Each row was made from one small tree. The marks that hang from a mark follow it in brackets, in the order of their numbers. Every link used is in the known rows. Write each row's tree.
Each row is shifted at random along 3 fixed directions that mean nothing.
Known rows:
z663[z533[z82[z304] z271 z846[z398 z474]] z760]: 1.380,-1.880,2.944,-0.549,-1.198,-0.092,-0.475,-1.865,-0.875,-0.992,-0.660,-0.188,-0.148,-0.229,0.487,-0.290,0.562,0.725,-1.106,-1.365,-2.382,-1.688,0.259,-0.502,-0.781,1.555,-1.426,2.233,-1.831,-2.104,0.815,0.342,-0.019,-1.667,-0.052,-0.073,0.510,0.078,0.688,-0.583,0.020,-1.048,0.803,-2.253
z271[z398[z304 z846[z82[z474] z533[z663] z760]]]: 0.406,-0.174,3.130,-2.481,-0.278,-0.076,-0.808,-1.548,2.714,-1.177,0.868,-0.185,1.329,0.763,0.815,-1.355,-0.631,1.336,-1.454,-1.170,-2.103,-1.195,0.213,-0.104,0.398,-0.659,-1.239,0.355,-0.722,-1.036,0.887,0.551,-0.292,-0.265,-2.251,-0.672,-0.069,-0.891,0.299,-0.382,-1.471,-2.059,0.024,0.432
z271[z846[z398[z304]]]: -2.272,0.164,3.679,-0.554,1.291,1.157,-0.908,3.634,-0.814,2.383,-0.128,-1.607,-0.431,0.970,2.187,-2.161,-2.221,1.410,1.018,-0.172,0.854,-1.597,-0.097,-4.634,-1.176,1.688,0.895,0.152,-0.067,-0.537,-0.705,-2.200,5.548,1.288,-2.888,-1.191,0.629,0.662,-1.111,-2.533,-0.254,-2.521,0.090,-0.176
z474[z846[z398[z304] z533 z760]]: -3.614,-1.047,-4.390,2.538,0.357,-1.732,0.254,0.927,-0.040,0.993,1.336,-1.509,1.509,0.250,-0.412,-3.069,1.031,-1.202,1.553,3.817,2.497,-1.310,-2.095,0.399,-0.589,-1.970,3.075,-3.024,2.263,3.548,-0.903,-1.045,2.025,2.338,0.078,2.860,1.856,1.844,-1.770,1.478,0.928,2.969,-0.947,0.742
z663[z533[z271[z398]] z760]: 1.657,1.363,-1.995,2.087,3.118,-0.202,0.521,-2.015,-0.194,-1.390,0.003,0.266,0.187,-1.648,-1.711,1.191,1.119,-0.727,-0.437,0.541,0.499,2.492,1.558,2.109,0.874,-0.489,-1.675,-0.141,-0.534,-1.767,-2.243,1.204,-3.516,-1.761,2.634,-0.031,-1.438,0.692,1.572,-0.372,0.997,1.355,0.121,-0.203
z82[z304 z474[z846[z398 z533]] z663[z760]]: 2.492,-0.043,-0.414,-1.373,-0.727,-1.461,-0.261,-2.034,-0.529,-1.910,1.185,-0.166,-0.061,-0.330,-2.037,-0.147,0.514,0.241,-1.438,0.459,-0.606,-0.276,-0.619,1.347,0.285,-2.006,-2.299,-0.217,0.310,1.032,0.971,-1.659,-1.225,-0.714,2.827,-0.288,-0.608,1.045,0.471,0.218,0.422,0.220,1.002,-1.694
z271[z398 z760 z846[z474 z533]]: 1.508,-0.023,1.098,0.020,3.100,0.956,0.275,1.127,2.062,-1.537,0.267,0.373,0.766,0.375,0.584,-0.113,-0.148,1.895,0.203,-0.841,1.718,-0.212,1.403,-0.025,-0.549,1.057,-0.708,-1.603,-2.166,-0.621,0.454,1.313,-0.511,-0.665,-0.949,-0.165,0.512,1.821,0.692,0.657,-1.515,-0.596,0.511,-0.069
z663[z533 z760[z271[z398] z846[z82[z474]]]]: 1.234,1.569,1.855,0.628,1.359,1.676,-0.104,0.862,0.296,0.279,0.459,1.748,-1.668,-1.772,1.682,1.406,-1.193,0.677,0.323,-0.631,-1.242,1.633,0.432,0.584,0.855,1.615,-0.222,-0.192,-1.121,-0.757,-1.324,-0.459,-1.871,-1.241,-1.066,-1.279,-0.768,-0.524,0.140,-0.904,-0.874,0.962,0.286,-0.374
z760[z271 z663 z846]: -2.219,0.589,0.017,-0.032,-0.600,0.027,0.396,2.134,0.000,1.078,-0.478,0.338,-0.384,2.627,0.469,-1.410,-1.064,-1.046,2.140,0.890,0.741,-0.285,-0.399,-1.000,0.892,-0.678,1.735,0.140,1.927,1.229,-0.982,-1.116,3.446,0.646,-0.279,0.303,-0.198,0.750,-1.469,-1.124,0.386,0.870,-1.387,0.501
z398[z304 z663 z760 z846[z82 z474 z533]]: -1.249,0.040,0.200,1.019,1.103,3.206,0.952,0.551,0.339,1.450,1.474,1.758,-0.216,-5.201,1.771,3.078,-1.315,0.734,0.736,-0.995,-0.867,1.633,-1.066,-0.347,-0.291,1.791,3.023,0.304,-0.864,-0.251,-0.965,-0.929,-2.897,0.363,-3.311,-0.269,-0.629,-2.972,-0.956,2.303,0.157,-1.013,0.136,2.935
z663[z533[z846[z82[z304 z474]]] z760[z271]]: 2.423,0.984,1.594,1.229,0.725,3.226,0.177,-1.499,-1.783,-0.262,-0.297,2.282,-2.419,-4.990,1.166,4.712,-0.507,0.600,0.283,-0.990,-1.303,2.373,-0.354,1.060,0.488,2.139,-0.506,1.531,-1.489,-1.309,-0.586,-1.204,-4.288,-1.325,0.732,-1.738,-1.004,-1.525,0.331,-0.454,0.025,0.943,1.509,-0.583
z846[z82[z663[z760]] z474 z533[z271[z398]]]: 1.027,-0.889,0.684,-2.098,-1.878,-1.643,-0.507,0.017,1.783,-1.311,0.085,0.421,0.983,1.910,-0.889,-1.310,0.381,0.295,-1.613,-0.390,-0.672,-0.971,0.134,0.053,0.143,-0.264,-1.214,0.008,-1.403,0.179,1.070,1.072,0.747,-1.070,-0.358,-0.205,1.492,0.156,0.300,0.595,-1.073,-0.749,-0.008,-1.085
z398[z663[z533] z760]: -3.040,-0.538,1.097,-1.020,-0.660,-3.459,-0.226,3.026,-0.252,1.113,-0.171,-0.847,1.104,2.511,-0.090,-2.056,-0.619,0.061,0.600,-0.371,-0.075,-2.465,1.480,-4.012,-0.379,-1.376,1.147,-0.609,2.004,1.054,-0.220,-0.603,5.357,0.754,-2.230,1.999,-1.572,0.122,-0.350,-0.896,1.194,-2.712,-2.202,1.399
z271[z398 z760 z846[z82 z533]]: 1.344,0.068,0.020,0.337,3.859,1.462,-0.045,0.186,1.726,-0.655,0.530,-0.056,0.481,0.364,0.996,0.461,0.731,1.853,-0.549,-1.179,2.457,1.314,1.218,1.531,-0.418,0.686,-1.520,-1.776,-1.690,-0.880,0.078,2.167,-1.985,-0.412,-0.587,-0.869,0.529,0.322,1.932,-0.021,-1.720,-0.309,0.648,1.043
z82[z304[z533[z271[z846] z663[z760]]]]: -0.416,-2.578,1.558,-1.075,-0.837,-1.463,-0.371,-0.369,0.742,-1.657,-1.697,0.349,0.199,1.383,-0.069,-0.351,0.566,0.957,0.699,-0.220,0.730,-1.781,-0.545,-1.625,1.100,0.365,-0.022,2.124,0.248,-1.529,1.254,-0.574,1.169,-0.577,0.877,0.935,-0.148,0.543,0.614,-1.369,0.002,-0.626,0.842,-0.987
z663[z533[z82 z846] z760]: -0.537,-0.057,-2.378,3.000,1.908,-0.401,0.184,-2.854,-1.025,-0.390,-1.177,-0.096,-0.105,-1.436,-0.984,1.097,1.972,-0.961,-0.445,0.724,0.019,1.260,0.738,3.023,0.048,-0.615,-0.868,0.264,0.337,-1.728,-1.573,1.796,-2.786,-1.183,2.669,1.673,-0.575,-0.312,1.390,-0.128,1.748,1.345,0.243,0.757
z846[z82[z304] z398 z474 z533[z663]]: -0.655,-1.743,1.953,-1.630,-1.427,0.261,-2.229,3.321,-0.200,3.284,-0.717,-1.036,0.309,0.316,2.988,-1.671,-0.928,1.225,0.072,-0.563,-0.335,-1.769,-2.020,-4.428,-0.161,1.915,-0.158,-0.260,-0.588,1.604,1.497,0.150,3.979,1.058,-3.059,-0.562,1.887,-0.072,-1.002,-0.184,-1.085,-1.683,-0.064,-1.323
z398[z760[z271] z846[z82[z663] z474]]: -0.915,0.609,1.659,-1.648,-2.651,-0.949,0.234,1.028,0.247,-0.570,0.879,0.707,-0.348,1.257,-0.691,-0.982,-1.392,0.116,0.228,-0.851,-1.104,-1.798,0.572,-0.328,-1.416,-0.915,1.838,0.442,0.112,1.564,0.335,-1.389,2.032,0.857,-2.004,0.253,-0.274,-0.877,-1.608,0.396,-0.892,-1.104,-0.842,0.875
z82[z304 z474 z663[z760]]: 0.979,2.034,-1.218,0.474,-1.721,-1.035,-0.405,0.189,-1.827,-0.258,-0.268,0.147,-1.103,-1.376,-1.675,0.582,-0.406,-0.569,0.115,1.052,-0.135,0.981,0.113,-0.040,0.270,-1.703,-0.042,-0.218,0.682,0.858,0.610,-2.013,0.997,0.881,2.257,0.376,-0.798,-0.013,-0.732,0.322,1.386,-0.228,0.356,-0.776
z304[z533[z271[z398] z663[z760] z846[z82 z474]]]: -1.099,-0.121,-6.323,2.529,-1.067,-1.919,-0.170,-2.965,1.203,-0.317,-1.272,-0.312,1.619,1.097,-2.274,-1.748,3.465,-2.121,1.092,2.801,1.475,0.866,-1.333,5.306,1.711,-1.313,1.296,-0.839,0.422,0.024,0.835,3.571,-2.864,0.507,2.844,4.279,2.333,0.957,0.350,2.794,0.068,5.081,-0.079,-0.232
z760[z271[z398] z846[z82[z304 z474 z663[z533]]]]: 1.838,1.271,0.575,-2.469,-3.112,-1.364,-0.900,-1.494,0.078,-1.365,0.682,-0.045,0.131,3.139,-0.386,-2.333,-0.161,-0.046,-0.469,0.436,-1.576,-0.604,-0.830,1.875,1.403,-2.664,-0.954,-0.039,1.361,1.130,2.748,-1.623,0.755,0.014,1.757,-0.183,-0.342,-0.326,0.036,-0.916,-0.870,0.330,-0.229,-1.205
z533[z82 z846[z474]]: -1.856,0.320,-0.396,0.350,-1.847,-1.429,-0.431,-0.017,-0.967,0.503,-1.557,-2.057,0.540,2.897,-0.388,-2.728,0.317,-1.348,-0.038,1.000,-0.166,-1.695,0.637,-0.181,-1.267,-0.981,0.632,-0.001,0.724,0.251,1.033,1.234,3.508,1.457,-0.415,1.985,0.973,1.281,-1.093,-0.399,0.368,-0.402,-0.915,0.039
z398[z304[z533[z271]] z663[z760]]: 0.769,0.413,-0.643,0.148,1.551,0.339,1.516,-2.839,0.138,-2.115,-0.013,0.639,0.450,-2.481,-2.153,3.084,0.432,-0.545,-1.371,-0.233,-0.517,1.847,0.787,0.865,1.157,-0.220,-0.787,1.579,0.181,-3.078,-1.760,0.556,-4.257,-0.789,2.077,-1.364,-2.389,-1.195,1.475,-0.398,1.108,-0.492,0.298,1.381
z760[z271[z846[z82[z663] z474 z533]]]: 0.939,-0.403,-1.353,-0.908,-1.037,0.696,0.629,-1.268,0.936,-1.069,0.134,1.314,0.411,0.402,-1.119,1.158,0.312,-0.389,0.055,0.621,0.798,-0.156,-1.468,2.659,0.332,-0.565,0.157,-0.202,-0.010,1.269,1.020,-0.014,-2.517,-0.575,1.365,-0.572,1.668,-0.213,-0.212,1.431,-1.016,1.464,0.751,0.127
z663[z533[z82[z304 z474]] z760[z271 z846[z398]]]: 3.438,1.345,0.595,1.230,1.051,1.909,0.511,-2.703,-1.540,-0.860,0.749,1.351,-1.746,-3.809,0.172,2.777,0.037,0.210,-0.623,-0.713,-2.286,1.834,0.000,2.637,0.619,0.672,-1.570,0.683,-0.832,-1.643,-1.142,-0.614,-5.257,-1.342,2.000,-1.707,-1.514,-0.886,1.148,-0.178,0.396,1.326,1.265,-1.146
z304[z82[z663[z533[z846[z474]] z760]]]: -0.253,-0.987,3.357,-1.539,-0.923,-0.560,-0.782,0.363,0.246,-0.785,-1.570,0.492,-0.893,0.653,0.337,0.497,-0.284,0.732,-1.158,-1.866,-1.527,-1.512,1.264,-1.841,-1.103,1.938,-1.737,1.853,-1.343,-1.217,0.288,0.323,1.573,-1.820,-0.826,-0.912,-0.082,-0.697,0.121,-1.704,-0.138,-2.238,0.157,-0.355
z846[z82[z304] z398[z663[z760]] z474]: -1.772,-0.251,-0.420,-0.329,-2.776,-1.936,-1.376,3.337,-1.130,2.675,0.607,-1.511,0.447,1.189,0.612,-2.615,-1.073,0.166,0.306,0.910,0.444,-1.397,-0.056,-2.057,-0.888,-0.652,1.565,-1.300,0.478,2.280,1.144,-0.529,4.844,2.366,-2.215,1.221,1.588,0.235,-1.778,1.432,-0.443,-0.897,-0.788,-0.227
z663[z533 z760[z846[z82[z304] z398 z474]]]: -1.660,-2.121,2.355,-0.726,-2.460,-2.160,-2.047,2.667,-0.525,1.173,0.193,-0.998,0.017,2.288,1.983,-3.317,-1.019,1.307,-0.076,0.925,-0.771,-3.033,-0.022,-2.427,-1.446,-0.382,-0.143,-0.922,0.212,2.164,1.534,-0.985,5.472,0.724,-2.431,1.075,1.002,0.929,-1.605,-0.736,-1.143,-0.963,-0.744,-1.125
z304[z82[z474 z663] z533[z271[z760] z846[z398]]]: 1.453,1.254,0.477,-1.809,-1.164,-0.733,-0.057,-1.097,0.033,-0.939,-0.995,-0.879,-0.329,1.855,-1.730,-1.024,1.992,-0.525,-0.470,-1.896,-0.566,-0.843,0.248,0.776,-0.559,1.625,-1.109,0.624,-1.192,-0.805,1.474,1.773,-0.307,0.452,0.331,-0.706,0.739,-0.250,1.338,-0.882,-0.585,0.192,-0.272,-1.037
z760[z271[z398] z663[z533]]: 0.159,1.184,0.084,0.290,2.075,0.560,0.167,1.667,0.543,0.878,-0.235,0.624,0.301,0.826,0.719,-0.467,-0.520,-0.304,1.461,-0.020,0.454,0.791,0.171,-1.438,2.337,0.582,0.139,-0.312,0.713,-0.265,-1.520,-0.242,0.770,-0.682,0.751,-0.616,-0.517,0.456,0.363,-1.165,0.481,0.702,-0.650,-0.242
z533[z663[z760[z271]]]: -1.237,-0.296,3.745,-1.835,-0.265,-1.676,-0.364,2.168,0.458,-0.291,-1.217,0.195,-0.404,2.053,0.006,-0.709,-1.637,0.726,-0.112,-1.180,-0.600,-2.129,1.495,-3.701,-0.022,0.186,-0.707,1.673,0.045,-1.006,-1.703,-0.407,4.060,-0.429,-1.364,-0.829,-1.123,0.755,-0.431,-2.465,-0.196,-2.343,-0.672,-0.480
z82[z304[z533] z474[z846] z663]: 0.367,-0.522,2.796,-3.300,-2.761,-2.049,-0.953,1.451,-0.557,-1.093,-0.693,-1.125,-0.466,2.715,0.185,-2.048,-1.094,0.451,-0.629,-0.065,-0.921,-2.429,-0.924,-4.080,0.472,-0.624,-0.203,0.936,1.614,1.134,2.926,-2.957,4.407,1.029,0.418,-0.303,-1.350,0.891,-0.724,-2.718,0.103,-2.148,0.038,-1.424
z663[z533[z82[z304 z474] z271 z846[z398]] z760]: 1.532,-0.196,1.178,0.040,-1.623,-0.799,-0.373,-2.768,-1.705,-0.778,-0.578,-0.486,-0.323,-0.209,-0.651,-0.595,1.274,-0.331,-0.472,-0.431,-2.323,-0.929,-0.036,1.086,0.071,0.179,-1.140,1.710,-0.728,-1.553,1.065,-0.100,-0.540,-0.855,1.136,0.809,0.371,0.083,0.854,-0.440,0.795,0.151,0.587,-2.262
z474[z846[z398[z304 z663 z760[z271]] z533]]: -2.145,-0.745,0.758,-1.181,0.131,-0.740,1.273,1.288,0.398,0.141,2.103,0.129,0.918,0.458,0.097,-1.225,-0.800,0.373,0.902,-0.136,0.092,-2.060,-1.013,-1.933,0.129,-0.581,2.471,-0.120,1.303,1.036,-1.174,-2.269,1.741,1.007,-2.040,0.379,-0.420,0.158,-0.808,0.184,0.276,-0.454,-0.862,1.120

Write each row's tree:
-0.227,0.295,1.375,-0.536,1.916,0.447,0.475,0.578,1.138,-0.765,-0.154,0.091,-0.158,2.343,0.112,0.171,-0.450,0.743,-0.271,-1.288,0.495,0.481,2.246,-0.145,-0.499,-0.684,-1.683,-0.007,0.015,-1.051,-0.860,1.080,1.341,-0.610,-0.096,-0.869,-1.833,0.454,0.754,-1.165,-0.236,-1.405,-0.783,1.002
z271[z760[z663 z846]]
1.389,-0.324,-1.926,0.929,0.499,1.477,0.580,-2.546,-1.012,-0.834,-0.446,1.016,-0.467,-1.792,-0.893,2.095,0.953,-0.419,0.964,0.388,0.834,1.884,-1.867,2.046,1.237,-0.069,0.258,1.721,0.577,-0.835,0.685,-1.933,-3.269,-1.761,3.827,-0.129,-0.408,-1.023,0.961,0.202,1.408,1.085,1.431,-0.713
z82[z304 z663[z533[z271[z846]]]]
1.435,1.164,-4.133,1.701,-2.185,-0.177,1.347,-3.725,-1.540,-1.715,0.221,0.484,-1.201,-1.431,-2.442,1.196,1.377,-2.014,-0.012,1.505,-0.494,2.005,-1.379,4.278,0.943,-1.832,1.192,1.612,0.822,-0.333,0.842,-1.683,-3.702,0.130,4.162,1.287,-0.130,-0.538,0.072,1.839,1.767,2.540,1.396,-1.040
z533[z82[z304 z474[z846] z663[z760]] z271]
-0.445,1.691,1.914,-1.439,1.594,-0.232,-0.547,1.059,0.295,0.628,0.563,-1.538,0.696,1.676,0.133,-2.417,-1.606,0.251,-0.139,-1.370,-0.229,0.544,1.364,-1.204,0.306,-0.441,0.250,0.564,0.532,-1.080,-0.699,-0.383,2.254,-0.110,-1.263,-0.261,-1.804,-0.048,0.086,-1.564,0.053,-2.582,-1.057,1.138
z271[z398[z663 z846]]
-1.697,0.029,1.954,1.163,1.553,1.519,0.155,4.722,0.242,1.272,-0.722,0.323,-0.979,-0.169,2.066,-0.037,-1.813,1.486,2.153,-0.499,1.870,-0.916,0.731,-3.274,-1.689,2.692,2.566,-0.632,-1.517,0.290,-0.162,-0.824,3.763,0.864,-3.199,0.366,0.808,1.175,-1.539,0.255,-0.755,-1.082,0.072,0.040
z271[z760 z846[z474]]
-0.444,-1.764,2.346,-1.778,-1.898,0.782,-0.008,3.339,1.468,0.906,0.082,1.861,-0.354,-0.958,1.774,1.137,-1.419,0.802,-0.238,-1.294,-0.550,-1.568,-1.394,-3.254,-0.734,2.419,1.678,-0.441,-1.137,2.017,0.014,-0.515,1.463,-0.318,-2.992,-1.638,1.677,-1.193,-1.210,0.648,-1.187,-1.060,-0.194,-0.253
z846[z82[z663] z474 z533 z760[z271]]
0.901,-0.797,1.381,-0.534,0.773,1.266,0.738,1.824,2.494,-0.082,-0.433,1.027,0.732,1.035,1.762,-0.446,0.279,0.802,0.380,-2.041,-0.436,-0.435,0.199,-1.705,1.013,2.763,0.671,0.305,-2.414,-1.525,0.425,1.965,0.516,-0.725,-2.065,-0.388,1.554,0.007,0.817,1.189,-0.700,-0.858,-0.024,-0.833
z846[z474 z533[z82 z271[z398 z760[z663]]]]
-0.504,-0.463,-2.127,0.255,1.133,-0.604,-0.004,-1.152,-0.325,-0.421,0.202,-1.435,0.536,1.338,-0.482,-0.256,0.784,-0.911,-1.134,1.415,1.530,0.607,-0.091,1.335,-0.536,-1.887,-1.314,-0.958,1.419,1.494,-0.148,0.840,-0.800,0.518,0.804,0.002,-0.359,1.036,0.148,-0.854,-0.274,0.819,-0.382,1.289
z474[z846[z82 z533]]
-0.238,-1.379,0.027,1.893,2.895,2.836,0.378,2.333,1.219,2.517,0.234,1.607,-0.204,-2.838,2.031,2.160,-0.513,0.839,1.849,-0.488,0.894,0.704,-0.631,-1.194,0.242,3.438,0.952,-1.169,-1.233,0.070,-1.418,0.257,-1.570,-1.693,-0.956,-0.309,1.317,-0.021,0.063,1.835,0.176,1.244,0.882,-0.588
z271[z846[z398 z474 z760[z663[z533]]]]
-0.851,-1.590,-0.852,-1.437,0.338,-2.507,-0.253,-0.641,0.701,-0.105,1.372,-1.437,1.486,2.539,-1.129,-1.668,0.686,0.017,-1.874,0.241,0.570,-0.960,0.433,1.183,-0.376,-2.037,-1.626,-0.821,1.003,1.039,-0.366,1.100,0.343,-0.257,-0.187,0.425,0.154,0.717,0.748,0.163,-0.544,-0.271,-0.573,0.782
z474[z846[z82 z398[z663[z760]] z533]]
-1.578,-2.129,1.705,1.036,0.076,1.711,1.020,2.054,0.621,1.502,-0.951,2.092,-0.733,-2.099,2.201,1.832,-0.919,0.515,1.684,-1.377,-0.962,-0.408,-1.137,-1.876,0.736,4.148,3.493,2.503,-1.464,-2.211,-0.512,-0.907,-0.319,-2.038,-2.390,0.803,1.182,-1.576,-0.242,1.470,0.699,-0.627,0.932,-0.400
z398[z663[z533[z82 z271[z846[z474]]] z760]]
0.121,1.489,-2.721,1.382,-0.953,0.290,-1.399,1.894,-2.460,3.291,0.201,-1.399,-0.280,-1.739,0.932,-1.007,0.328,-0.933,1.219,2.014,1.057,0.935,-2.147,-0.635,0.147,-0.137,0.988,-2.572,0.835,3.385,1.181,-0.610,1.339,2.860,-0.572,0.549,1.812,0.319,-1.267,0.917,0.192,1.551,-0.343,-0.572
z846[z82[z304 z474] z398 z533]
-1.679,-1.461,1.797,-0.032,-0.580,0.291,-0.623,2.878,-0.274,2.022,-1.036,1.348,-1.316,-1.109,1.667,0.854,-0.696,0.492,0.305,-1.046,-0.730,-0.037,-1.186,-3.242,0.136,2.765,1.277,1.653,-0.705,-0.314,-1.068,-1.288,2.318,-1.434,-1.610,-0.648,0.521,-2.066,-0.125,-1.042,0.657,-1.246,0.092,-0.622
z846[z82[z663[z533[z271] z760]]]
1.040,-0.832,-0.485,1.503,0.972,2.791,0.120,0.880,-0.831,1.109,-0.434,0.676,-1.403,-4.552,2.093,3.725,0.251,0.200,-0.135,-0.817,1.093,2.582,-1.063,-1.734,-0.220,3.074,0.984,-0.157,-0.829,-0.132,-0.467,0.413,-3.130,0.612,-0.667,-1.962,-0.387,-1.876,0.629,-0.427,-0.047,0.404,0.677,0.561
z846[z82[z304[z533[z271]]] z760]
0.351,1.527,0.867,-0.054,0.766,3.295,0.975,0.437,0.166,0.591,0.395,0.379,-0.718,-0.242,0.722,1.106,-1.161,-0.114,1.402,-0.253,0.644,0.386,0.108,0.017,0.145,2.031,0.327,0.726,-0.754,-0.885,-0.702,-0.549,-1.076,0.983,-0.849,-2.757,1.443,-0.096,-0.828,0.007,-1.151,0.812,0.842,0.333
z760[z271[z846[z398[z304[z82]] z474]] z663]
-1.261,-0.254,6.475,-2.740,0.521,1.688,-1.595,2.779,-0.388,2.188,0.300,-1.811,-0.964,1.745,3.387,-1.612,-2.817,2.092,-1.832,-2.036,-1.505,-1.235,0.832,-4.884,-2.075,1.742,-1.872,0.876,-0.686,-1.273,-0.669,-0.857,5.055,0.561,-4.426,-3.639,-0.822,-0.829,-0.382,-4.233,-1.541,-4.487,-0.380,0.280
z760[z846[z82 z398[z304]]]
-2.966,-0.677,-2.830,1.910,0.645,-0.521,0.729,2.020,0.515,1.272,0.148,-0.316,0.111,1.190,0.258,-0.815,0.001,-1.222,1.742,1.740,2.341,0.276,-0.254,-0.617,0.093,-0.849,2.355,-1.303,1.969,2.057,-1.198,-0.494,2.092,0.941,0.110,1.796,0.288,1.170,-1.207,0.726,1.062,1.780,-0.809,0.892
z474[z846[z760[z663]]]
-0.152,0.007,0.224,1.077,-1.049,1.827,-0.354,-0.446,-0.642,1.801,-1.479,0.194,-1.193,-2.405,1.839,1.379,0.296,-0.107,0.694,-1.134,-0.973,0.830,-1.233,-0.517,0.256,1.747,1.324,1.203,-0.468,-1.297,0.724,0.311,-0.657,0.309,-0.437,0.823,0.446,-1.519,0.069,0.626,1.024,-0.221,0.862,-0.589
z533[z82[z304 z474] z663 z846[z760]]
-1.165,1.348,-2.424,1.561,0.430,0.416,1.210,0.479,-0.325,0.950,0.705,0.475,-0.168,-1.475,-0.641,1.432,-0.414,-0.947,0.862,0.241,0.426,1.747,0.917,1.193,-0.720,-0.946,1.732,-1.050,0.832,0.530,-1.004,0.425,-1.218,0.493,-0.602,1.462,-1.671,-0.310,-0.712,2.068,0.968,0.408,-0.961,2.107
z398[z663 z760[z846[z474]]]
-0.553,0.152,-0.910,0.838,-0.540,-0.111,1.415,-1.706,0.196,-2.170,0.188,0.499,0.228,-0.949,-1.178,0.975,0.447,-0.720,0.198,1.162,-0.434,-0.147,0.405,0.637,-0.575,-0.880,0.975,-0.061,0.463,-0.493,-0.030,0.048,-1.782,0.928,0.118,0.749,-1.557,0.281,-0.546,0.221,0.370,0.840,-0.520,1.219
z398[z304[z533[z271]] z760[z846[z474]]]
0.677,-1.517,-1.132,0.124,0.220,0.959,-0.169,-0.025,0.581,0.426,0.308,0.555,0.395,-1.268,1.125,2.126,0.631,0.277,-0.619,-0.117,1.200,1.309,-0.319,-0.230,0.351,-0.380,-1.073,-1.289,0.357,1.285,0.420,1.028,-1.479,0.253,0.253,-1.026,0.318,-1.022,0.653,0.714,-0.099,-0.139,0.113,1.071
z846[z82[z304] z533 z760[z663]]
-0.971,0.630,2.405,-0.933,-0.335,0.180,-1.645,4.238,-1.124,3.315,-0.292,-2.147,-0.399,1.306,1.847,-1.933,-1.899,0.383,-0.564,-0.405,-0.063,-1.136,0.787,-4.262,-2.068,1.605,-0.498,-1.164,-0.682,1.320,-0.174,0.528,4.997,1.736,-3.733,-1.470,0.980,0.763,-1.353,-1.339,-1.238,-2.065,-0.822,-0.536
z846[z82 z398 z474]
